Each row is followed by roughly how far along a hidden order it lies, from 0 to 15. A new part has a new order.
In the rows, 128 means zero.
[127 106 129 104 131 120 122 118 134 137 109 131 125 116 134 169 128 141
 122 124 158 126 121 117 135 153 105 105 160 144 106 145 130 135 121 129
 115 125] -> 10
[132 129 127 140  95 136 118 220 146 118 137 130 131 128 124 131 147 121
 127 120 129 132 116 102 111 149 119 120  96  99 135  76 135 115 131 118
 126 134] -> 10
[131 138 124 155 126 141 136  59 110  98 139 125 136 139 124 113 122 117
 130 128 109 125 134 115 131 116 136 127 122 127 133  90 129 118 133 125
 141 127] -> 0
[131 127 130 130 100 128 117 198 151 145 131 131 120 127 121 125 140 130
 126 114 123 128 118 105 121 140 110 109 130 111 130 107 123 134 131 117
 121 132] -> 10
[126 110 129 102 111 122 116 199 150 129 118 135 125 115 134 178 146 140
 120 123 163 131 113 102 122 161  98 108 140 124 113 134 137 126 120 117
 109 130] -> 15
[138 122 129 127  86 134 100 255 148 133 133 125 132 121 126 143 144 117
 127 122 149 136 110 110 107 150 117 106 109  90 134  73 134 123 130 122
 130 131] -> 13
[124 140 128 148 116 131 149  64 121 137 132 129 120 142 114  83 117 130
 129 116  87 117 136 130 141 101 132 124 166 139 128 117 113 140 135 119
 131 127] -> 0
[138 122 129 135  87 135 106 255 143 128 133 123 133 123 128 140 142 116
 128 126 146 134 110 114 117 144 116 110 116  94 133  78 137 119 132 126
 131 129] -> 10
[123 119 126 125 142 123 147  34 124 120 116 134 126 126 129 138 128 141
 123 118 127 123 129 107 134 138 110 117 139 152 114 157 127 129 125 125
 115 128] -> 6
[125 111 129 122 143 118 147   1 118 145 110 128 122 124 133 142 113 140
 125 125 134 122 128 132 154 126 116 119 177 151 113 172 121 141 128 138
 122 120] -> 1

Next part:
[144 114 130 157 141 104 153  83 160 182 155 157 149 123 108 118 172 138
 164  86 107  87 157  39  78] -> 6
[182 122 137 138  99 115 145 120 169 184 154 147 158 139 115 138 176 138
 168 111 118 140 160  91  98] -> 8
[224  99 124 103  95 118 134 155 134 221 158 122 114 102 129 195 211 147
 186 116 145 145 143 196 105] -> 11
[189 130 125 149 143 129 132 136 168 162 173 128 163 151 123 147 141 152
 176  97 109 124 158 110 125] -> 1
[167 117 129 169 149 123 144 110 176 181 165 147 170 165 108 137 160 143
 165 109 112 129 155  67 134] -> 0
[158 108 127 163 116  95 130 149 163 127  85 121 140 138 110 128 159 127
 164 128 115  79 141  33 181] -> 15
[174 128 125 166 143 128 129 146 172 151 146 124 166 139 121 133 148 146
 168 116 100 132 143  83 134] -> 8
[154 125 132 131 110 106 157  99 143 225 139 164 141 102 128 122 221 118
 162  76 115 100 157  95  89] -> 9
[197 122 122 143 126 137 127 150 149 193 145 131 154 122 125 151 164 151
 184 105 100 132 148 132 124] -> 5
[177 115 123 140 144 135 135 159 155 154 143 137 155 152 123 146 166 137
 162 114  86 128 136  89 120] -> 0
[187  82 129 130 134 114 140 133 161 160 174 133 161 160 110 175 174 145
 163 124 135 142 145 113 127] -> 0
[178 116 128 112 117 116 143  88 145 227 127 135 135 112 138 139 217 131
 176  77 119 103 172 122 117] -> 3
[187 123 140 136 107 115 150 110 161 215 142 152 160 137 118 143 185 132
 164 118 116 137 150 105 125] -> 4
[166 111 120 150 139 109 118 153 165 141  90 120 127 148 120 127 147 143
 172 124 101  85 142  30 143] -> 10
[179 120 123 149 149 133 130 143 164 165 141 135 153 127 119 137 213 166
 164  93 110 125 158  87 125] -> 5
[179 129 125 155 145 127 122 140 157 160 127 115 153 129 108 144 136 162
 169 113  96 117 152  98 152] -> 6
[167 109 125 144 142 117 141 104 172 159 154 128 159 143 126 139 162 150
 174  93 112 110 168  78 109] -> 9

[132 128 125 133 117 139 124 127  88 141 128 132 125 133 124 118 130 136
 129 130 126 127 121 130 123 127 127 120 127 134 131 126 130 129 126 119
 133 127 120 123 117] -> 7
[114 114 125 112  73 134 106 131   6 136 144 124 127 139 118  24 174 121
 137 109 109 125 141 134 136 138 107 147 131 142 104 134 132  84 132  47
 159 156 120 154 114] -> 0
[143 134 128 155 158 133 129 130 141 147 111 139 131 129 128 204 100 146
 119 150 141 134  81 129 155 117 121  78 118 127 138 108 114 171 124 202
 111  97 132  93 120] -> 12
[124 130 133 101 139 124 136 126 222 117 145 116 126 113 133 115 132 111
 137 108 117 127 187 125  69 141 169 190 138 124 134 146 149 105 128  71
 137 146 138 165 137] -> 8
[133 133 119 123 142 168 139 117 255 148 141 133 127 118 138 135 103 133
 123 121 121 120 147 129  46 135 186 186 133 134 198 132 147 133 110 116
 116 123  76 139 119] -> 15
[138 128 127 136 127 141 127 129 133 144 129 136 128 133 125 141 120 137
 128 133 128 128 108 130 120 126 136 110 126 132 142 119 129 138 120 135
 129 120 112 115 119] -> 9
[127 129 124 124 127 139 129 124 237 136 133 128 127 120 133 114 123 126
 129 121 122 122 144 129  95 132 147 162 132 130 152 129 135 126 123 110
 126 130 108 141 124] -> 10
[128 125 123 126 118 140 120 127 131 143 133 130 127 132 123 104 131 135
 126 127 120 123 121 131 120 134 133 138 131 135 145 126 131 119 119 104
 134 138 109 141 116] -> 7
[132 131 127 118 133 127 135 126 211 119 138 123 129 116 139 143 116 118
 132 120 124 126 154 127  91 132 149 159 131 121 142 140 137 125 127 110
 128 131 139 141 135] -> 10
[124 127 123 124 122 144 132 121 237 139 140 131 128 122 131 103 119 130
 128 120 123 123 139 129  88 134 154 166 133 135 161 127 137 125 118 106
 127 134  93 145 115] -> 10
[122 128 124 125 127 136 130 125 218 133 138 127 130 121 133 118 124 128
 127 124 125 123 143 126 109 131 146 158 132 130 143 129 134 121 123 116
 125 130 110 136 130] -> 9
[119 129 120 131 139 147 131 121 255 135 134 132 128 134 133 123 109 135
 121 128 127 121 133 127  91 130 147 163 129 136 164 126 102 137 118 134
 116 126  81 142 125] -> 12
